Below are the code and all the weights of a small trained network. Each question names an input and a target symbol and asks about switching units off, where a switched-off unit gives its printed mean instead of its output.

import numpy as np


def w(rows, s, z=0):
    codes = np.array(rows[::2]) - 128.0
    scale = np.full(codes.shape[1], s)
    scale[-1] = z or s
    return codes * scale


def norm(h):
    return h / np.sqrt((h * h).mean(-1, keepdims=True) + 1e-5)


def f(y):
    return y / 2 * (1 + np.tanh(0.7978845608 * (y + 0.044715 * y**3)))


def softmax(a):
    e = np.exp(a - a.max(-1, keepdims=True))
    return e / e.sum(-1, keepdims=True)


def log_softmax(a):
    a = a - a.max(-1, keepdims=True)
    return a - np.log(np.exp(a).sum(-1, keepdims=True))


def net(x, mask):
    ids = ['ΓΔΘΦαβεζλπψω'.index(c) for c in x.split()]
    T = len(ids)
    res = E[ids] + P[:T]
    u = 0
    for l in range(3):
        r = norm(res)
        for j in range(3):
            rows = slice(2 * j, 2 * j + 2)
            q, k, v = (r @ M[l][rows].T for M in (Q, K, V))
            z = softmax(np.where(np.tri(T) > 0, q @ k.T / 2**0.5, -1e9)) @ v
            o = O[l][rows]
            res = res + np.where(mask[u + j], z, o[:, -1]) @ o[:, :-1]
        u += 3
        y = f(norm(res) @ A[l][:, :-1].T + A[l][:, -1])
        res = res + np.where(mask[u : u + 4], y, B[l][:, -1]) @ B[l][:, :-1]
        u += 4
    return log_softmax(norm(res)[-1] @ U[:, :-1].T + U[:, -1])


Q, K, V, O, A, B = {}, {}, {}, {}, {}, {}
E = w([
[138,123,120,162],'Γ',
[159,27,86,139],'Δ',
[221,105,253,156],'Θ',
[144,138,91,144],'Φ',
[65,100,88,171],'α',
[74,95,179,172],'β',
[121,186,215,117],'ε',
[98,128,129,148],'ζ',
[142,112,146,111],'λ',
[139,170,131,142],'π',
[181,142,122,159],'ψ',
[144,98,160,110],'ω',
],0.026)
P = w([
[136,101,97,71],'0',
[108,167,144,210],'1',
[144,129,52,7],'2',
[137,252,126,196],'3',
[168,110,41,21],'4',
[153,249,147,180],'5',
],0.0044)
Q[0] = w([
[133,254,193,121],'L0H1',
[79,85,116,147],'L0H1',
[226,124,110,186],'L0H2',
[62,180,177,171],'L0H2',
[35,174,99,133],'L0H3',
[169,156,141,21],'L0H3',
],0.0091)
K[0] = w([
[106,244,254,207],'L0H1',
[63,81,141,95],'L0H1',
[240,147,101,131],'L0H2',
[54,200,113,170],'L0H2',
[79,209,63,194],'L0H3',
[129,191,163,87],'L0H3',
],0.0089)
V[0] = w([
[161,81,196,211],'L0H1',
[126,120,150,28],'L0H1',
[254,18,94,33],'L0H2',
[120,245,87,167],'L0H2',
[107,142,209,86],'L0H3',
[35,61,146,187],'L0H3',
],0.0058)
O[0] = w([
[204,98,92,145,253],'L0H1',
[35,149,201,230,11],'L0H1',
[127,170,173,253,230],'L0H2',
[95,101,159,97,122],'L0H2',
[153,125,163,130,54],'L0H3',
[115,145,83,36,120],'L0H3',
],0.0055,0.0025)
A[0] = w([
[151,241,115,40,229],'L0N1',
[20,104,189,52,2],'L0N2',
[131,154,132,183,98],'L0N3',
[254,65,204,151,141],'L0N4',
],0.0069,0.00092)
B[0] = w([
[172,98,116,241,141],'L0N1',
[211,164,143,82,145],'L0N2',
[107,152,159,137,157],'L0N3',
[141,100,2,99,254],'L0N4',
],0.0069,0.0049)
Q[1] = w([
[43,224,253,170],'L1H1',
[19,146,115,140],'L1H1',
[212,243,137,122],'L1H2',
[110,142,58,107],'L1H2',
[113,189,63,157],'L1H3',
[205,120,108,154],'L1H3',
],0.0052)
K[1] = w([
[175,92,254,135],'L1H1',
[154,50,151,109],'L1H1',
[147,160,123,100],'L1H2',
[81,78,95,156],'L1H2',
[103,63,152,189],'L1H3',
[119,193,186,107],'L1H3',
],0.0085)
V[1] = w([
[120,170,119,95],'L1H1',
[194,254,87,109],'L1H1',
[117,175,134,180],'L1H2',
[148,162,127,132],'L1H2',
[136,59,69,75],'L1H3',
[75,63,170,135],'L1H3',
],0.0067)
O[1] = w([
[158,201,253,69,69],'L1H1',
[113,110,105,43,253],'L1H1',
[203,167,131,86,131],'L1H2',
[142,167,14,76,148],'L1H2',
[160,129,154,155,213],'L1H3',
[125,37,40,125,7],'L1H3',
],0.0045,0.0023)
A[1] = w([
[76,66,102,122,161],'L1N1',
[134,108,183,167,4],'L1N2',
[180,198,103,112,115],'L1N3',
[151,1,104,42,121],'L1N4',
],0.0085,0.0038)
B[1] = w([
[2,179,98,142,164],'L1N1',
[197,135,108,70,100],'L1N2',
[91,119,153,113,231],'L1N3',
[129,192,134,168,251],'L1N4',
],0.0083,0.0033)
Q[2] = w([
[62,184,146,145],'L2H1',
[99,153,51,129],'L2H1',
[134,24,153,130],'L2H2',
[9,118,147,113],'L2H2',
[130,104,148,60],'L2H3',
[200,144,129,143],'L2H3',
],0.012)
K[2] = w([
[99,111,218,114],'L2H1',
[82,122,95,32],'L2H1',
[135,1,50,130],'L2H2',
[44,51,105,134],'L2H2',
[183,62,106,128],'L2H3',
[134,99,174,171],'L2H3',
],0.0098)
V[2] = w([
[55,102,148,74],'L2H1',
[129,13,69,122],'L2H1',
[254,214,184,104],'L2H2',
[229,90,92,219],'L2H2',
[94,190,162,150],'L2H3',
[164,106,239,59],'L2H3',
],0.0053)
O[2] = w([
[252,94,194,155,39],'L2H1',
[188,200,123,207,148],'L2H1',
[86,196,102,115,172],'L2H2',
[110,168,141,175,243],'L2H2',
[55,116,171,97,126],'L2H3',
[92,135,42,253,3],'L2H3',
],0.0059,0.0046)
A[2] = w([
[76,163,147,182,178],'L2N1',
[70,67,255,130,3],'L2N2',
[200,133,120,115,129],'L2N3',
[139,49,86,127,62],'L2N4',
],0.0091,0.003)
B[2] = w([
[89,152,191,163,249],'L2N1',
[194,2,120,83,206],'L2N2',
[117,118,176,132,209],'L2N3',
[99,64,169,200,111],'L2N4',
],0.0087,0.0021)
U = w([
[203,120,185,161,82],'Γ',
[111,48,59,186,126],'Δ',
[206,143,38,93,101],'Θ',
[107,122,157,170,110],'Φ',
[129,48,148,91,254],'α',
[91,152,215,73,141],'β',
[63,147,116,16,139],'ε',
[104,114,122,116,144],'ζ',
[102,115,119,131,97],'λ',
[3,92,85,106,127],'π',
[126,131,156,157,123],'ψ',
[51,172,203,190,114],'ω',
],0.013,0.0061)

Each question gives the input, a string of symbols that net reads in full, and the target symbol t.
The units are the heads (2 rows each of Q, K, V and O) and the neurons (one row each of A and B). Each row of codes is followed by its name. A weight is (code - 128) times the scale printed after its matrix; where a second scale follows, it is the last column's (O, A, B and U).
mask holds one flag per unit, layer by layer, with each layer's heads first. A switched-off unit (its flag False) gives its mean, the last column of its rows in O or B, instead of its output. The means were averaged over made-up inputs and are rounded, as every weight is.
A unit's drop is (log p(t) with every unit on - log p(t) with that unit switched off) / (log p(t) with every unit on - log p(t) with every unit switched off).
The circuit of an input: a set's keep is (log p(t) with only the set's units on - log p(t) with every unit switched off) / (log p(t) with every unit on - log p(t) with every unit switched off). Starting from the 12 units with the biggest drops (on a tie, the unit counted first), units are removed one at a time, each time the one whose removal leaves the highest keep (on an exact tie, the one counted first), for as long as the keep stays at least 0.8.
units of the circuit, in order: the units of the circuit, biggest drop first
most important unit: the unit with the biggest drop
k most important neurons: the k neurons with the biggest drops, biggest first
top k neurons in layer l: the k neurons of layer l with the biggest drops, biggest first
heads that matter: for each layer, one digit per head in row order, 1 if its drop is at least 0.15 and else 0, layers parted by /
input π ω Φ Γ Γ, target ε: 3 most important neurons : L1N4; L0N4; L0N1
input ε Φ Γ Γ β, target α: units of the circuit, in order : L2N2
input λ Γ Γ Φ ω, target Θ: 2 most important neurons : L0N4; L2N1
input α Γ β Γ Φ, target Δ: heads that matter : 010 / 010 / 011
input Γ λ β λ, target ω: units of the circuit, in order : L0H1; L2H3
input λ Γ Γ Γ λ, target Θ: units of the circuit, in order : L0N4; L0H2
input Γ λ Γ Γ α Γ, target Θ: 4 most important neurons : L1N4; L2N1; L1N1; L2N4
input β β ω, target Δ: heads that matter : 010 / 000 / 010
input ζ Φ Φ, target α: top 2 neurons in layer 2 : L2N4; L2N3
input λ Γ Φ, target ω: units of the circuit, in order : L0H2; L0N4; L0H1
input β ζ Φ Γ, target α: top 3 neurons in layer 2 : L2N3; L2N1; L2N4
input ζ Δ Γ λ Γ Φ, target ω: top 2 neurons in layer 0 : L0N4; L0N1
input π Γ Φ Γ λ ω, target Θ: heads that matter : 100 / 000 / 000
input λ Θ Γ, target ω: units of the circuit, in order : L0H1; L0N4
input Δ Γ λ Φ π, target ω: units of the circuit, in order : L0N1; L0N4; L2N1
input β Φ Γ, target Δ: 4 most important neurons : L0N1; L0N2; L2N4; L1N1
input Θ Γ Γ Γ Φ λ, target Θ: units of the circuit, in order : L0N4
input Γ Γ Γ α π, target ω: heads that matter : 000 / 001 / 010
input ζ Φ Γ Γ, target ε: units of the circuit, in order : L1N4; L1H1; L0H2; L2H3
input λ ε λ Γ, target π: most important unit : L0H2
input λ Γ λ, target ω: heads that matter : 110 / 000 / 000
input β Γ Γ, target Δ: 4 most important neurons : L0N2; L0N1; L2N4; L1N1
input Φ Γ Φ, target ε: top 2 neurons in layer 2 : L2N2; L2N3
input Γ Γ λ ψ Γ, target ω: heads that matter : 100 / 000 / 000
input α Φ Γ, target Γ: top 2 neurons in layer 2 : L2N3; L2N1
input π Γ ε ω λ, target π: 2 most important neurons : L0N4; L1N4
input Γ Γ Γ Γ, target Θ: units of the circuit, in order : L0H1
input Δ α Γ α Δ Γ, target Γ: 3 most important neurons : L1N4; L2N3; L0N2
input ε ε Γ Γ, target π: top 2 neurons in layer 1 : L1N4; L1N3
